Below is a small trained network, with its code and all its weights. Each question gives an input and a class and asks what happens when units are switched off, that is, made to give their printed mean instead of their output.

import numpy as np


def w(rows, s, z=0):
    codes = np.array(rows[::2]) - 128.0
    scale = np.full(codes.shape[1], s)
    scale[-1] = z or s
    return codes * scale


def norm(h):
    return h / np.sqrt((h * h).mean(-1, keepdims=True) + 1e-5)


def f(y):
    return np.maximum(y, 0)


def log_softmax(a):
    a = a - a.max(-1, keepdims=True)
    return a - np.log(np.exp(a).sum(-1, keepdims=True))


def net(x, mask):
    res = np.array(x, float).reshape(1, 4) / 4 @ E
    u = 0
    for l in range(2):
        y = f(norm(res) @ A[l][:, :-1].T + A[l][:, -1])
        res = res + np.where(mask[u : u + 7], y, B[l][:, -1]) @ B[l][:, :-1]
        u += 7
    return log_softmax(norm(res)[-1] @ U[:, :-1].T + U[:, -1])


A, B = {}, {}
E = w([
[157,202,190,150,37,169,176,161,122,144],'x0',
[137,59,172,88,171,77,207,32,177,132],'x1',
[107,216,114,76,163,138,131,104,187,254],'x2',
[105,133,134,114,143,131,182,165,124,121],'x3',
],0.009)
A[0] = w([
[147,189,132,87,221,118,103,134,95,223,63],'0.n0',
[159,111,143,131,195,128,177,174,107,128,215],'0.n1',
[50,174,13,106,118,254,93,147,136,200,57],'0.n2',
[124,194,62,203,194,175,108,133,64,32,201],'0.n3',
[170,224,186,104,79,214,169,95,189,120,4],'0.n4',
[250,121,145,148,99,80,199,93,142,126,102],'0.n5',
[138,210,133,150,113,148,176,85,145,215,57],'0.n6',
],0.0063,0.0028)
B[0] = w([
[150,85,185,59,97,92,130,165,172,219,214],'0.n0',
[197,73,82,110,102,111,69,106,119,130,191],'0.n1',
[205,80,93,160,66,21,105,195,179,85,237],'0.n2',
[33,122,60,128,194,151,173,92,27,179,254],'0.n3',
[81,135,1,177,66,177,111,136,37,66,199],'0.n4',
[172,106,194,189,191,72,164,135,132,82,195],'0.n5',
[61,132,90,158,173,146,161,90,132,38,206],'0.n6',
],0.0078,0.0055)
A[1] = w([
[192,136,173,149,61,169,142,135,219,58,107],'1.n0',
[144,118,146,90,117,219,91,157,2,165,2],'1.n1',
[68,171,146,169,140,100,162,84,28,204,145],'1.n2',
[111,207,92,141,154,182,241,25,199,155,73],'1.n3',
[132,236,127,110,104,125,152,134,142,171,116],'1.n4',
[91,171,157,56,178,160,146,72,201,214,20],'1.n5',
[149,157,161,188,55,154,171,201,89,83,138],'1.n6',
],0.0076,0.0018)
B[1] = w([
[91,195,144,129,142,94,161,212,144,117,168],'1.n0',
[154,143,163,72,160,234,57,79,76,173,199],'1.n1',
[84,63,213,227,212,202,120,136,95,194,193],'1.n2',
[49,150,55,178,191,254,103,199,101,105,194],'1.n3',
[230,141,65,200,131,61,183,37,93,74,164],'1.n4',
[72,180,183,47,130,196,84,170,169,89,197],'1.n5',
[162,163,236,73,96,115,119,82,197,179,254],'1.n6',
],0.009,0.0057)
U = w([
[44,137,51,190,197,223,99,137,59,130,253],'0',
[162,102,74,87,131,46,47,213,167,216,74],'1',
[162,160,245,132,85,197,75,114,73,216,79],'2',
[161,224,91,148,4,125,124,162,154,137,139],'3',
[164,52,98,114,149,44,148,31,119,96,90],'4',
[65,146,164,20,187,163,90,127,216,127,63],'5',
[156,157,234,161,110,99,195,148,174,76,131],'6',
],0.015,0.003)

Each question gives the input, the list of numbers given to net, and the class t.
The units are the neurons (one row each of A and B). Each row of codes is followed by its name. A weight is (code - 128) times the scale printed after its matrix; where a second scale follows, it is the last column's (A, B and U).
mask holds one flag per neuron, layer by layer. A switched-off neuron (its flag False) gives its mean, the last column of its row in B, instead of its output. The means were averaged over made-up inputs and are rounded, as every weight is.
A unit's drop is (log p(t) with every unit on - log p(t) with that unit switched off) / (log p(t) with every unit on - log p(t) with every unit switched off).
unit that matters most: the unit with the biggest drop
k most important neurons: the k neurons with the biggest drops, biggest first
top k neurons in layer l: the k neurons of layer l with the biggest drops, biggest first
drop of u: that unit's drop, to one decimal
input [-1,-5,6,0], class 1: top 2 neurons in layer 0 -> (0.n2, 0.n0)
input [-8,0,3,-1], class 1: top 4 neurons in layer 1 -> (1.n6, 1.n1, 1.n3, 1.n2)
input [3,8,4,-1], class 0: top neuron in layer 1 -> (1.n3)
input [1,7,-4,2], class 6: 3 most important neurons -> (0.n3, 1.n0, 0.n5)
input [1,8,8,-3], class 0: 2 most important neurons -> (1.n3, 0.n6)
input [2,-7,8,1], class 3: 2 most important neurons -> (0.n2, 1.n4)
input [8,-1,4,3], class 3: 3 most important neurons -> (0.n3, 1.n6, 0.n4)
input [-4,6,2,0], class 5: 3 most important neurons -> (0.n2, 1.n5, 0.n3)
input [-5,-7,1,-5], class 1: top 3 neurons in layer 0 -> (0.n2, 0.n4, 0.n6)
input [2,1,0,-2], class 6: top 2 neurons in layer 1 -> (1.n6, 1.n1)
input [1,7,8,2], class 0: 2 most important neurons -> (1.n3, 0.n6)
input [2,1,1,3], class 0: top 2 neurons in layer 0 -> (0.n6, 0.n2)
input [1,-8,2,-2], class 3: top 2 neurons in layer 0 -> (0.n2, 0.n1)
input [6,-5,-7,-1], class 2: unit that matters most -> 1.n6
input [0,1,-1,3], class 4: top 2 neurons in layer 1 -> (1.n6, 1.n5)
input [6,-3,5,2], class 3: top 2 neurons in layer 0 -> (0.n2, 0.n4)
input [8,-3,8,2], class 3: top 2 neurons in layer 0 -> (0.n2, 0.n3)
input [1,-4,1,-6], class 3: 2 most important neurons -> (0.n2, 1.n2)
input [5,-7,0,8], class 2: 2 most important neurons -> (1.n6, 0.n3)
input [5,1,-2,-4], class 6: 2 most important neurons -> (0.n3, 0.n5)
input [1,6,4,-7], class 0: most important neuron -> (1.n3)
input [6,-1,6,-3], class 3: 2 most important neurons -> (0.n2, 0.n3)
input [-3,-1,1,1], class 1: drop of 0.n0 -> 0.0
